In the rows, 128 means zero.
Each name stands for a flat space through zero: a line, a plane or more. A row that begins with a name and a colon came from that space; any other row is followed by the name of the space it lies nearest, among the names in its block.
litivofuz: [111 136 136 128 129 135 137 139 155 129 142 141 140 114  97 150 124 146
 106 116 128 133 120 113 113 120 109 133 104 150 117 137]
litivofuz: [108 104 178 123 186 152 178 109 177 147 154  99 155  90 113 136 182 163
  74 106 133 139 124  85  89  95  74  99 101 137 117  87]
litivofuz: [137 164 111  92 142 208 121 189 124 116 142 114 209 141 173  68 108  88
 146 127 131 135 106 138 160 144 142 166  68  74 172 139]
litivofuz: [100  94 137 120 157 129 162 118 150 127 162 132 135  99 118 149 172 153
  67 123 135 133 138  93  96 115  78 105 123 144  94  95]
moguriz: [119 160 117 123  91 146  90 170 126 116 112 145 139 121 117 142  85 116
 127 115 115 130 108 147 127 134 141 154 105 138 141 165]
lirorfon: [134 141 115 126  72  96 110 139  96 110 108 156 111 162 116 137  94 104
 157 128 129 118 125 156 137 135 159 148 157 138 139 172]
lubnunak: [146  85 138 166 131 109 118  83 109  95  96 143  83 136 185 123  92 153
 130 126 105 130  93 125 188 152 169 131 142 139 136  99]
litivofuz: [145 137 114 145  89  64 101 105  92 144  94 124  71 150 110 143 124 107
 174 145 132 113 160 164 111 124 155 115 191 132 119 151]
moguriz: [128 144 124 116 177 145 157 158 120 144 157  91 173 129 165 103 164  83
 124 131 155 131 159 129  61 105  97 118 108  74 115 115]
lubnunak: [111 172  74 126 104 113  98 139 158 146 144 169 133 123  32 152 110 167
 161 154 132 124 145 125 157 145 130 162  96 162  89 154]
lubnunak: [111 128  61 122  92  92  90 143  89  99 127 173 117 136 124 139 109 121
 135 151 131 119 142 147 143 152 144 157 133 131  87 133]
lirorfon: [122 118 108 131  96  79  98 134  70 108  97 131  97 132 157 143 124  89
 124 127 130 118 144 164  85 121 139 125 169 117 108 133]
lirorfon: [129 123 110 123  40 108  98 104 143 114 117 197  79 148  44 160  86 178
 150 142 105 118 107 127 228 167 163 147 166 204 147 174]
litivofuz: [128 137 130 131 137 137 133 136 139 137 137 123 133 124 126 131 129 126
 125 128 131 131 133 124 114 125 118 123 120 126 126 132]
lirorfon: [106 139 114  78 132 152 142 135 154 144 158 131 182 120  59 111 174 149
 129 137 142 124 139 111 148 123 104 143 103 131 124 120]
lubnunak: [124 152 125 137 100 112 105 142 118 109 101 151 134 140 114 136  80 128
 150 113 122 126 102 146 139 129 158 166 105 139 132 155]
moguriz: [142 126  73 129 119 143  78 168  67 108 120 118 109 127 226 109 111  65
 125 153 122 128 150 164 116 157 143 120 150  77 124 123]
litivofuz: [121 106 137 108 129 163 133 139 125 102 133 134 152 122 159 112 127 128
  98 116 119 133 101 119 153 137 126 136 114 123 149 115]
lubnunak: [133 142 171 138 152 154 128 143 140 152 113  78 131 102 154 132 135 105
 110 104 122 136 126 135  65 100 110 101 121 111 147 129]
moguriz: [159 152 152 171 165 154 131 138 141 147 121  93 117 129 184 120  95 108
 145 122 122 140 122 132 104 125 137 113 109 103 148 136]
lirorfon: [152 124 146 149 123 103 158 110 121 128 131 133 103 167 141 128 115 115
 152 129 137 125 132 129 128 127 142 117 160 130 141 148]
moguriz: [132 126 125 104 160 183 154 141 151 133 166 118 171 128 142  95 150 130
 119 137 134 135 127 104 156 139 111 127 100 107 145 112]
lirorfon: [127 137 146 126 134 128 162 135 143 131 147 133 147 144 112 131 130 124
 128 118 141 130 127 117 110 115 116 130 119 132 132 145]
moguriz: [113 135 173 103  98 136 112 102 161 146  92 120 138 105  39 136 142 175
 133 102 110 123  97 126 160 109 135 138 124 170 162 134]
lirorfon: [123 131 106 127  91 122  69 135 106 127  94 127  95 105 127 144 116 122
 125 134 109 124 132 155 130 139 142 124 150 136 126 133]
moguriz: [116 128 156 125 111  89 120 103 122 131  90 122 124 122  83 141 137 143
 138 106 126 120 117 140 113 101 138 137 137 147 128 128]
lirorfon: [135 137 142 132 138 158 131 124 163 149 137 119 128 116 109 128 128 149
 129 130 120 134 123 113 147 133 122 118 116 139 144 130]
lirorfon: [145 104 135 135 165 114 177  96 122 123 149 124 135 160 158  98 148 129
 145 139 146 126 134 111 147 129 132 123 136 108 126 102]
litivofuz: [129 117 135 122 120 109 121 102 113 119 102 128 129 136 119 114 131 141
 147 124 124 121 114 135 159 126 152 143 134 130 136 114]
litivofuz: [131 115 154 155 124 111 133 104 145 134 119 131  88 118 118 159 119 150
 114 119 117 131 121 118 119 123 124 107 147 159 126 131]
lubnunak: [147 134  99 174 134  91 121 127 106 126 130 139  85 147 168 142  95 110
 150 148 134 129 150 140 109 142 143 122 143 118  97 137]
lirorfon: [150 100 163 193 164 102 162 110 113 104 121 125  89 146 223 140  88 113
 112 109 126 139 110 121  93 123 139 110 134 118 122 118]
lubnunak: [134 134 161  99 115 172 139 126 162 148 133 114 145 125  89 116 145 141
 129 120 120 129 115 117 161 126 122 118 134 142 177 142]
moguriz: [144 137 157 158 155 127 148 113 151 150 128 108 114 129 132 134 122 135
 138 122 129 134 128 119 110 116 125 111 124 129 133 130]
lubnunak: [132 115 132 155 123 127  92 100 136 119  94 137  94 107 132 137  96 169
 129 126  99 132  98 126 179 147 156 135 120 153 131 110]
litivofuz: [123 159  92  96  75 138 100 192  93 119 134 140 141 144 133 131 116  65
 131 134 136 122 149 163  95 134 126 137 147 110 138 180]
lubnunak: [142  89 194 164 190 130 165  93 127 122 108  83 119 116 210 116 137 128
 100  97 122 139 103 113  95 102 124  99 124 107 141  81]
moguriz: [148 156 142 140 140 181 112 150 156 159 128  95 122 110 145 124 114 117
 132 129 115 138 129 130 121 133 123 106 118 117 159 143]
lubnunak: [142 151 129 142 145 128 143 151 126 153 146 102 120 136 151 134 135  86
 134 134 144 131 163 137  61 114 107 101 142 103 122 148]
moguriz: [ 96  78 101  69  64  78  84  89  75 103  87 146 111 114  77 127 183 146
 117 137 120 104 135 150 170 130 141 135 190 149 118  96]
[ 93 138  90  95  75 122  79 157 110 102 112 165 146 112  85 144 114 134
 115 124 119 121 116 146 144 137 135 167 113 149 114 143] => lirorfon
[118 116 132 132 113  99 132 112 116  94 111 162 137 146 118 129 102 149
 135 113 126 124  95 127 162 130 154 165 113 146 125 127] => moguriz
[107 118 111  79  99 155 124 130 154 139 156 145 139 109  59 135 169 156
 104 143 125 123 140 110 163 140 100 119 143 158 132 129] => moguriz
[118 106 101 172  76  37 117 106  93  77 109 207  67 160 121 179  65 147
 132 127 124 120 113 137 143 146 163 157 153 178  82 152] => moguriz
[109 102 129  78 106 149 123 134 112 107 125 131 157 119 123 111 160 125
  99 119 124 123 115 129 149 128 121 134 138 126 148 114] => lubnunak
[120 109 101 139 107  78 124 120  94  96 124 165 105 146 139 144 111 125
 127 134 133 122 131 136 129 137 142 142 146 138  97 129] => moguriz
[130 139 154 138 123 148 125 131 151 124 116 134 136 125 118 132  96 146
 129 109 114 134  93 122 150 129 141 143 102 146 152 142] => litivofuz
[116 156  74 125 106 119  85 154 124 141 135 143 114 112  96 150 123 123
 134 153 129 125 160 143 112 141 120 132 128 134  93 144] => lubnunak
[116 122 114 101 130 157 153 139 152 117 169 156 164 134 104 119 138 148
 113 135 135 131 121 101 166 143 112 143 104 139 128 127] => moguriz
[121 111 152 151 135 131 161 114 167 112 149 163 122 129 114 153 103 172
 100 113 121 138  97  92 152 134 120 133 106 170 124 131] => lirorfon
[124  81 119 143 102  57 124  75  89  89  99 167  86 149 131 138 117 154
 136 131 123 116 114 132 171 139 163 143 164 153 106 106] => moguriz
[133  99 104 140  89  76 107 103  88 111 109 151  68 142 139 147 122 122
 132 145 123 117 144 146 139 143 147 115 189 143 112 130] => litivofuz
[137 204 138 104 138 252 104 213 195 189 159  77 173  85 110 124 125  98
 115 125 117 146 138 128  92 127  87 104  80 109 179 176] => moguriz
[146  96 123 152 159  82 127 100  59  98  92 106 114 150 226  94 127  93
 149 129 135 122 128 153 117 124 163 132 146  76 116  83] => moguriz
[ 98 104  80 122  96  99  87 141  76  55 103 187 141 131 159 129  83 134
 111 121 117 124  90 143 170 153 163 189  99 133  98 112] => lirorfon
[105 171 147 122 127 143 104 157 151 143 106 113 164  97  81 143 116 135
 124  99 122 132 111 138  88 100 120 151  77 136 128 145] => lubnunak
[143 122 189 131 161 142 146  82 157 157 101  80 135 116 112 104 154 157
 146 110 120 129 108 117 146 105 136 114 123 127 164 100] => moguriz
[105  97 174 120  59  68 108  77 114  96  60 162 100 128  56 159 113 176
 125  88 105 114  75 140 167 111 164 154 159 195 146 137] => litivofuz
[134 138 125 132 161 167 150 164 146 153 172 102 132 114 165 133 148  94
  97 137 139 139 162 116  67 124  83  88 128 103 121 133] => litivofuz

Each name stands for a flat space through zero: a line, a plane or more. A row that begins with a name and a colon came from that space; any other row is followed by the name of the space it lies nearest, among the names in its block.
vosaf-sibun: [166 122 121 107  98  96 145 146 129 155 161 119 135 104 119 153 102 121
 123 113 135 157 126 135 131 118 129 124 120 199 150 114]
giroz-gaku: [121 140 129 124 174 117 128 169 113 121 151 147 134 147 142 100 157 170
 123 130 116 156  96 146 131 128 146 118 157 103 134 146]
vas-kem: [ 97 135 127 137 102 124 132 151 132 118 118 116 113 132 125 144 116 104
 109 133 133 112 144 120 109  90  96  92 142 105 124  98]
giroz-gaku: [110 107 123 145 142 121 137  97 132 138 118 128  90 148 101 110 139 144
 136 143 111  98 136 114 132 125 115 120 129 127 126 124]
vosaf-sibun: [121 151 116 155 134 141 134 132 153 170 120 125  96 154 118 139 100 106
 142 115 116 117 134  93 165 134 106 135 124 162 115 103]
vosaf-sibun: [ 96 162 102 151 139 102 134 162 146 116 128  92  81  98 105 131  71  89
  93 142 146 151 166 144  70  86  74 130 133 122 144 119]
vas-kem: [130 132 119 150 111 137 129 138 114 136 136 123 120 120 107 129 127 128
 154 122 129 139 130 132 133 137 147 154 114 151 124 102]
vas-kem: [131 128 141 138  98 127 112  85 134 110 110 138 110 152 106 128 105 103
 113 135 123  78 130 106 136 139  75 112 115 129 143 121]
vosaf-sibun: [112 114 137 108 121 166 120 108 136 129  95 122 164 120 184 136 158 127
 148 139 125 116 133 119 130 138 158 123 122  82  94 132]
giroz-gaku: [136 153 117 123 105 143 110 147 128 122 121 131 146 134 135 139 110 116
 111 136 144 117 137 118 155 136 120 129 134 133 123 117]
vas-kem: [ 98 124 109 152 192 117 155 145 126 140 128 117  86 122 124 104 144 147
 157 131 105 165 126 142  96 119 154 147 130 110 118 137]
vas-kem: [161  88 140  91 151 100 171 116 129 125 123 136 145 110 151 161 135 107
 132  85 122 154 119 133 104 117 166 122 121 135 127 170]
suved-med: [113 158  99 164 148 107 126 168 100  76 128 141  84 149  66 112 101 121
  90 138 145 119 145 137 118 113 104 139 152 112 143 130]
vas-kem: [169 118  91 157  42  91 168 132 109 141 129 101  75  87  63 188  49  49
 167 101 126 149 157 119 105 124 126 160  64 242 148  56]
vosaf-sibun: [110 144 122 161 131 142 124 115 143 134 112 117  96 133 105 128 104 103
 132 127 131 114 148 114 127 128 102 147 118 129 120 116]
vas-kem: [124 122 144 165 186 144 128  86 132 132 125 148  99 156  90  98 148 144
 149 103 118 115 119 121 143 153 136 170 123 120 120 162]
denu-nedid: [167  70 154  63 109  84 141  98 113 122 163 118 175  69 166 122 163 165
 138 137 118 174  98 178  71 127 162 107 106 140 164 157]
denu-nedid: [135 114 137 128 105 123 127 131  98 113 145 125 141 102 135 117 149 142
 163 131 116 160 103 158  96 142 159 140 103 127 141 112]
giroz-gaku: [121 124 127 142  98 143 114 119 110 132 130 127 126 131 128 111 146 147
 164 151 110 122 114 129 136 151 139 133 109 131 128  92]
suved-med: [124 127  97 124 146 141 153 147 134 130  87 134 123 146 135 164 118  99
 120 115 137 107 162  94 160 117 155 128 146 121  88 134]
denu-nedid: [ 78 154 134 148 103 152 111 172 119 114 131  99 136  98 162 119 140 124
 149 146 128 162 123 156  76 109 127 123 123  73 119  84]
suved-med: [119 101 155 109  74 157 110  74 145 111 101 112 164 106 132 152 137 106
 103 132 164  75 168 119 118 107 111 113 124  96 110 131]
denu-nedid: [133 128 164 134 111 143 120 126 125 133 142 143 148 143 132 133 147 128
 140  96 125 125  99 124 139 131 128 120 127 125 128 119]
giroz-gaku: [106 130 119 139 110 120 136 137 132 125 115 119 102 136 118 140 112 107
 118 136 124 110 143 114 118 103 100 102 133 121 126 102]
suved-med: [142 116 129 120 126 135 142 122 144 150 126 129 139 131 115 158 125 116
 115  98 150 112 151 109 158 112 139 131 140 153 110 137]
suved-med: [116 125 152 135  67 146  88 111 108 116 150 122 151 118 123  99 156 162
 140 161 130 113 112 148 120 138 114 118 116 116 144  90]
suved-med: [154  93 137  86  74 145 125 127 101 114 121 148 193 132 150 156 170 146
 126 126 143  98 126 119 167 130 179 103 140 123 109 120]
denu-nedid: [109 159  94 174 217 151 148 120 156 135  70 144  66 178 110 132  92  83
 133 106 116 104 155  79 165 148 123 171 133 114  89 161]
vosaf-sibun: [129 151  95 137 152 100 135 135 143 132 125 112  85 117 113 122  76 106
 113 147 124 145 146 130 110 129  94 141 119 154 147 134]
giroz-gaku: [127  87 154 117 162 109 163  97 141 142 130 120 121 108 143 134 151 125
 152  96 109 154 115 140  82 112 147 124 115 117 128 158]
suved-med: [131  83  91 105 142 100 172 128 101 115  96 123 112 108 158 137 144 128
 168 150  92 152 130 134  94 134 189 122 108 118 117 130]
vosaf-sibun: [138 141 131 130  99 123 124 136 140 144 147 114 130 112 115 144 101 111
 116 118 144 135 137 129 127 116 104 129 123 163 140 110]
giroz-gaku: [ 87 164 127 151  65 128 145 205 133 137 124  91 110 104 163 178  87  55
 149 110 117 169 127 126  74  80  98  91 114 119 122  40]
suved-med: [121 125 109 123 145 121 144 132 128  98  93 130 116 131 126 147 111  97
 103 127 139 112 157 118 117 112 128 124 139 101 115 149]
denu-nedid: [101 114 127  81 151 139 143 130 162 141  91 105 158 106 217 149 143 116
 122 143 122 138 143 121 103 104 142  90 140  72  96 150]
giroz-gaku: [112 120 122 121 133 141 137 109 156 144  89 132 117 162 141 149 123 108
 112 131 123  76 150  82 162 115 107  95 145 114 101 129]
giroz-gaku: [161 160 106 108 149 135 101 144 123 115 131 149 158 140 136 115 112 145
  96 146 147 128 128 129 176 165 135 152 143 142 134 161]
vas-kem: [117 136 132 156 181 146 105 104 123 126 143 131 118 127 105  71 154 175
 146 143 128 141 119 152 125 160 142 180 123 111 131 158]
vas-kem: [127 111 120 137 185 108 170 120 142 147 115 134  88 143 120 137 124 113
 143  98 105 138 128 112 123 120 140 133 128 137 118 152]
denu-nedid: [121 135  98 112 139 155 141 143 155 158  89 121 138 138 166 162 117 105
 124 130 135 112 161  90 170 123 147 123 143 127  84 126]
suved-med: [ 96 160 136 140  73 126  73 148 102  60 137 135 131 147  97  96 123 143
  64 181 153  80 132 145 115 108  55  85 158  75 160 100]
giroz-gaku: [121 133 150 126 116 132 128 164 117 117 150 128 155 116 137 138 146 130
 123 103 143 151 115 148 108 104 140 118 142 107 127 121]
vosaf-sibun: [121 145 122 133 185 135 130 130 149 144 123 132 118 142 139 115 125 134
 123 124 124 136 127 121 142 136 127 143 140 119 118 159]
denu-nedid: [131 127 127 144 104 124 135 147 109 130 147 120 124 109 109 134 129 126
 151 116 130 153 123 144 112 123 146 143 115 149 133 100]
suved-med: [142  93 129 125 142 126 152  96 123 149 125 116 125  95 145 126 147 132
 190 117 103 166 116 142 101 152 181 162  86 145 121 135]
vosaf-sibun: [118 110 108  96 156 144 133 107 132 122  78 125 144 123 200 123 149 132
 154 165 101 127 130 119 124 156 168 124 117  81 100 150]
denu-nedid: [130 163  99 201 167 127 142 137 130 135 123 145  50 172  31 129  78  96
 124  91 136 107 152  97 169 135 104 183 131 177 124 124]
denu-nedid: [119 114 136 118  97 107 131 141 117 121 152 107 135  92 129 127 137 138
 127 138 133 152 126 159  81 100 125 109 125 125 146 109]
vosaf-sibun: [118 143 138 137 121 133 113 131 134 118 136 121 130 121 116 123 119 123
 109 128 145 126 135 137 115 117 104 130 133 117 135 128]
giroz-gaku: [116 123 115 155 167  89 149 132 117 135 151 116  71 114 102  92 125 147
 159 139  94 173 109 156  78 129 125 144 110 143 156 125]
denu-nedid: [115 103 129 132 132 126 149 121 110 111 106 129 118 123 146 131 149 119
 165 125 102 138 117 132  96 131 159 125 110  97 117 122]
vosaf-sibun: [ 97 126  80 162 160 126 160 117 135 133  74 111  56 134 120 132  99  90
 163 147  97 122 160 102 111 133 131 147 105 121 104 113]
suved-med: [138 118 108 133 160 108 159 133 128 130 123 128 102 124 104 141 114 114
 127 108 131 140 145 126 122 117 145 146 130 147 124 147]
vas-kem: [ 87 147 108 177 163 126  98 101 119 112 130 111  68 123  95  50 126 165
 150 194 104 134 127 156  89 158  96 164 107 102 151 123]
vas-kem: [147 141 147 115 129 146 113 115 157 143 127 149 154 163 123 147 117 119
  84 102 154  85 136  95 188 126  99 116 155 142 119 152]
[140 134 142  72 129 128 140 172 163 145 133 132 187 132 171 183 124 111
  58  91 171 122 146 111 158  74 122  77 185 122 109 156] => vas-kem
[149 122 120 128 130 114 135 118 124 135 134 133 118 129 113 127 118 130
 135 126 121 131 124 126 138 142 132 139 117 161 138 131] => vosaf-sibun
[ 93 149 152 182 154 174 104 115 136 131 127 145 111 174  82 103 153 144
 124 106 143  85 132 109 165 127 110 150 152  95 105 129] => vas-kem
[116  96 160 105  69 123 131 135 110 118 142 119 162 108 158 141 167 138
 141 128 121 133 107 146  92  99 139  79 126 102 133  94] => denu-nedid
[142 114 160  90 108 136 101 102 122 116 135 142 180 130 172 112 162 159
 124 146 120 117  95 138 135 150 130 101 127 104 140 143] => denu-nedid
[118 130 127 126 115 120 145 136 147 130 112 113 116 120 134 162  99  82
 112 113 135 124 149 115 108  96 103 107 129 126 122 119] => giroz-gaku
[ 92 133 111 146  77 116 115 158  97  96 137 104 110 104 107 111 129 139
 126 175 132 131 141 156  81 102 111 110 127 106 144  75] => denu-nedid
[122 149 167 128  95 123  84 117 137 113 164 126 143 128 112 102 122 144
  85 142 146 112 113 148 114 117  57 102 138 119 167 124] => suved-med
[159 169 123 134 156 104 122 146 159 170 171 130 111 137 100 123  78 128
  96 110 138 151 121 125 160 133  82 144 138 202 159 143] => vosaf-sibun
[169 126 164 101  77 125 101 119 125 129 175 131 184 104 119 133 131 144
 103 112 161 134 114 151 137 130 118 128 126 165 157 133] => vosaf-sibun
[132 116 168 135  93 119 120 127 103 114 164 132 143 116 118 117 154 143
 146 110 122 147  90 157  96 124 129 120 115 125 153 109] => denu-nedid
[138 103 126 134 145 100 145  83 119 111 115 128  93 118 116 114 119 117
 154 134  98 136 118 137  88 149 127 142  92 133 148 145] => vas-kem
[ 76 186 145 170 111 134 112 193 153 130 158 103 107 128  95 138  94  98
  74 106 169 132 150 135 101  56  49 104 167 107 134  91] => vosaf-sibun
[131 135 113 138 149 131 136 115 146 149 116 121 106 128 125 130 107 113
 139 126 121 131 140 114 137 141 125 150 115 149 121 134] => vosaf-sibun
[126 126 123 126 121 118 125 122 133 124 127 131 118 142 108 127 119 131
 100 140 135 100 141 118 139 115 101 109 143 133 135 128] => denu-nedid
[155 125 153 126 107 150 110 130 106 148 163 145 170 130 141 114 167 168
 171 113 118 150  82 140 160 167 172 149 113 153 131 113] => suved-med
[155 176 105 166 200 170 150 185 140 175 125 164 124 181 108 160 112 107
 145  46 143 144 129  83 230 154 185 196 152 176  77 146] => suved-med
[116 130 123 156 142 137 133 111 137 130 115 119 100 124 101 127 115 110
 136 118 133 123 149 123 118 126 122 156 117 127 119 131] => vosaf-sibun
[146 124 128 125 173 150 145 118 153 188 124 144 134 157 150 137 143 139
 160  96 109 131 113  94 190 155 164 146 130 162  99 145] => vosaf-sibun
[153 127 147 102 115 132 122 132 137 125 144 129 173 109 128 152 126 121
  93  99 169 131 140 137 135 111 133 132 143 137 128 153] => vas-kem
[119 123 114 149 131 132 141 127 132 163 134 113 102 121 114 124 130 137
 163 130 115 140 134 124 132 130 142 146 114 157 119 104] => suved-med
[141 105 138 124 102 131 142  76 155 140 107 107 123  99 117 164  99  78
 130 105 143 112 162 114 111 119 115 142  98 153 121 133] => giroz-gaku
[130 125 136 138 163 122 126 106 115 105 125 137 116 124 132  99 137 135
 151 130 107 149 104 148  98 157 139 153 107 106 141 155] => denu-nedid
[ 96 138 117 146 170 117 142 141 134 117 120 103  95  98 136 115 116 112
 139 134 121 170 138 153  62 112 126 146 118  94 129 140] => denu-nedid
[140 105 104 129 122 108 157 117 122 133 117 113 104 103 114 145 110 108
 151 127 120 143 146 129 107 127 149 145 103 159 128 121] => vosaf-sibun
